Here is a tiny trained network, its code and every weight. The questions are about switching its units off for an input and a target symbol, where a switched-off unit gives its printed mean instead of its output.

import numpy as np


def w(rows, s, z=0):
    codes = np.array(rows[::2]) - 128.0
    scale = np.full(codes.shape[1], s)
    scale[-1] = z or s
    return codes * scale


def f(y):
    return y / 2 * (1 + np.tanh(0.7978845608 * (y + 0.044715 * y**3)))


def softmax(a):
    e = np.exp(a - a.max(-1, keepdims=True))
    return e / e.sum(-1, keepdims=True)


def log_softmax(a):
    a = a - a.max(-1, keepdims=True)
    return a - np.log(np.exp(a).sum(-1, keepdims=True))


def net(x, mask):
    ids = ['ΔΣΨαβγζηθμξτφ'.index(c) for c in x.split()]
    T = len(ids)
    res = E[ids] + P[:T]
    q, k, v = (res @ M[0].T for M in (Q, K, V))
    z = softmax(np.where(np.tri(T) > 0, q @ k.T / 4**0.5, -1e9)) @ v
    res = res + np.where(mask[0], z, O[0][:, -1]) @ O[0][:, :-1]
    y = f(res @ A[0][:, :-1].T + A[0][:, -1])
    res = res + np.where(mask[1:17], y, B[0][:, -1]) @ B[0][:, :-1]
    return log_softmax(res[-1] @ U[:, :-1].T + U[:, -1])


Q, K, V, O, A, B = {}, {}, {}, {}, {}, {}
E = w([
[21,145,143,80],'Δ',
[46,79,187,34],'Σ',
[47,111,248,222],'Ψ',
[27,161,131,78],'α',
[63,164,129,87],'β',
[63,182,122,87],'γ',
[115,207,114,107],'ζ',
[168,197,185,52],'η',
[213,116,131,111],'θ',
[201,41,60,174],'μ',
[133,70,140,63],'ξ',
[168,82,195,30],'τ',
[214,40,120,117],'φ',
],0.017)
P = w([
[139,157,250,248],'0',
[142,157,223,223],'1',
[148,151,200,207],'2',
[152,142,178,181],'3',
[149,134,156,164],'4',
[150,128,136,148],'5',
[149,118,114,132],'6',
[154,111,96,120],'7',
[154,103,80,105],'8',
[155,94,61,95],'9',
[155,88,46,80],'10',
[158,83,29,70],'11',
[154,70,17,59],'12',
[151,64,1,48],'13',
],0.0093)
Q[0] = w([
[82,60,101,188],'h1',
[93,213,95,72],'h1',
[139,103,166,2],'h1',
[126,77,111,226],'h1',
],0.026)
K[0] = w([
[52,118,151,235],'h1',
[211,121,6,39],'h1',
[102,139,54,34],'h1',
[80,131,232,251],'h1',
],0.017)
V[0] = w([
[181,98,102,214],'h1',
[172,253,163,218],'h1',
[146,97,230,65],'h1',
[180,91,235,113],'h1',
],0.0073)
O[0] = w([
[184,221,61,44,68],'h1',
[103,124,3,78,143],'h1',
[166,35,148,114,253],'h1',
[195,59,95,57,242],'h1',
],0.0064,0.0047)
A[0] = w([
[118,254,236,66,137],'n1',
[177,158,124,125,178],'n2',
[175,236,180,156,63],'n3',
[31,218,23,165,91],'n4',
[130,134,128,129,39],'n5',
[124,111,152,70,155],'n6',
[81,142,155,62,54],'n7',
[131,200,222,249,3],'n8',
[43,163,75,135,215],'n9',
[59,251,139,21,35],'n10',
[146,123,75,200,48],'n11',
[132,200,75,141,133],'n12',
[155,118,117,210,71],'n13',
[83,174,240,168,25],'n14',
[128,172,134,180,115],'n15',
[125,130,190,60,153],'n16',
],0.016,0.0077)
B[0] = w([
[97,206,11,116,221],'n1',
[122,103,190,121,156],'n2',
[117,121,132,163,127],'n3',
[46,184,242,166,187],'n4',
[228,240,117,43,109],'n5',
[97,152,185,164,237],'n6',
[183,133,143,173,183],'n7',
[251,20,100,95,140],'n8',
[79,97,106,10,236],'n9',
[244,87,190,196,219],'n10',
[120,154,59,64,136],'n11',
[134,83,73,128,140],'n12',
[152,120,153,90,132],'n13',
[192,167,193,135,186],'n14',
[232,211,174,155,124],'n15',
[139,140,38,135,255],'n16',
],0.028,0.009)
U = w([
[165,147,154,155,75],'Δ',
[104,161,63,98,135],'Σ',
[187,139,107,46,111],'Ψ',
[203,81,68,1,83],'α',
[172,128,112,69,89],'β',
[202,22,184,98,185],'γ',
[193,161,140,35,93],'ζ',
[70,133,167,115,44],'η',
[200,81,66,133,98],'θ',
[49,49,123,46,143],'μ',
[70,29,109,195,254],'ξ',
[130,160,123,30,127],'τ',
[128,182,159,50,75],'φ',
],0.0071,0.0074)

Each question gives the input, a string of symbols that net reads in full, and the target symbol t.
The units are the heads (4 rows each of Q, K, V and O) and the neurons (one row each of A and B). Each row of codes is followed by its name. A weight is (code - 128) times the scale printed after its matrix; where a second scale follows, it is the last column's (O, A, B and U).
mask holds one flag per unit, heads first, then neurons. A switched-off unit (its flag False) gives its mean, the last column of its rows in O or B, instead of its output. The means were averaged over made-up inputs and are rounded, as every weight is.
A unit's drop is (log p(t) with every unit on - log p(t) with that unit switched off) / (log p(t) with every unit on - log p(t) with every unit switched off).
The circuit of an input: a set's keep is (log p(t) with only the set's units on - log p(t) with every unit switched off) / (log p(t) with every unit on - log p(t) with every unit switched off). Starting from the 12 units with the biggest drops (on a tie, the unit counted first), units are removed one at a time, each time the one whose removal leaves the highest keep (on an exact tie, the one counted first), for as long as the keep stays at least 0.8.
circuit, biggest first: the units of the circuit, biggest drop first
unit that matters most: the unit with the biggest drop
k most important neurons: the k neurons with the biggest drops, biggest first
input Ψ α ζ α Δ τ γ ζ τ γ γ, target ξ: circuit, biggest first : [h1 n9 n14]
input ξ γ α η Δ Δ α φ α Δ μ ζ μ Δ, target Δ: circuit, biggest first : [n10 n4 h1 n1]
input ζ Σ η Ψ Ψ η γ τ η γ, target ξ: circuit, biggest first : [h1 n14]
input φ Δ μ α Δ α α ξ θ Δ μ Δ β, target Δ: unit that matters most : n10
input β η α ζ β μ φ Ψ Δ Ψ Ψ η α α, target μ: 3 most important neurons : [n9 n15 n1]
input α μ Ψ Δ, target Δ: circuit, biggest first : [n10 n4 n1 h1]
input Δ Δ Ψ τ η Ψ α Σ γ θ Δ τ η Δ, target ξ: circuit, biggest first : [h1 n9 n14]
input γ ξ Δ Ψ Δ α Δ τ γ φ ζ ζ, target θ: circuit, biggest first : [h1 n10 n1 n12]
input Δ η φ Δ Ψ θ, target γ: 4 most important neurons : [n1 n16 n9 n2]
input η φ Σ Δ, target θ: 2 most important neurons : [n10 n4]
input η φ α ξ Ψ η γ Δ, target μ: 4 most important neurons : [n9 n15 n6 n1]
input ξ Δ η γ τ η Δ ζ Δ, target η: circuit, biggest first : [n4 h1 n9 n10]
input Ψ Σ μ γ Ψ ξ Σ Δ, target Σ: circuit, biggest first : [h1 n10 n16 n2]
input γ Ψ μ μ γ α Δ Δ Δ, target α: 2 most important neurons : [n8 n9]
input Δ μ η γ α Σ θ Δ θ, target ξ: 2 most important neurons : [n10 n9]
input Δ Δ β Δ Ψ Δ Δ θ τ η Ψ α θ, target ξ: 4 most important neurons : [n9 n10 n14 n8]
input Δ θ Ψ Δ, target γ: circuit, biggest first : [h1 n10]
input η ζ Δ Δ γ Δ Σ Δ Δ Ψ φ Ψ η γ, target μ: 2 most important neurons : [n9 n14]
input Σ θ η γ θ Δ, target γ: circuit, biggest first : [n10 h1]
input η γ Ψ Ψ φ φ Ψ η Δ Δ η η μ, target α: 2 most important neurons : [n11 n4]
input μ α τ Δ, target ξ: 3 most important neurons : [n9 n1 n14]
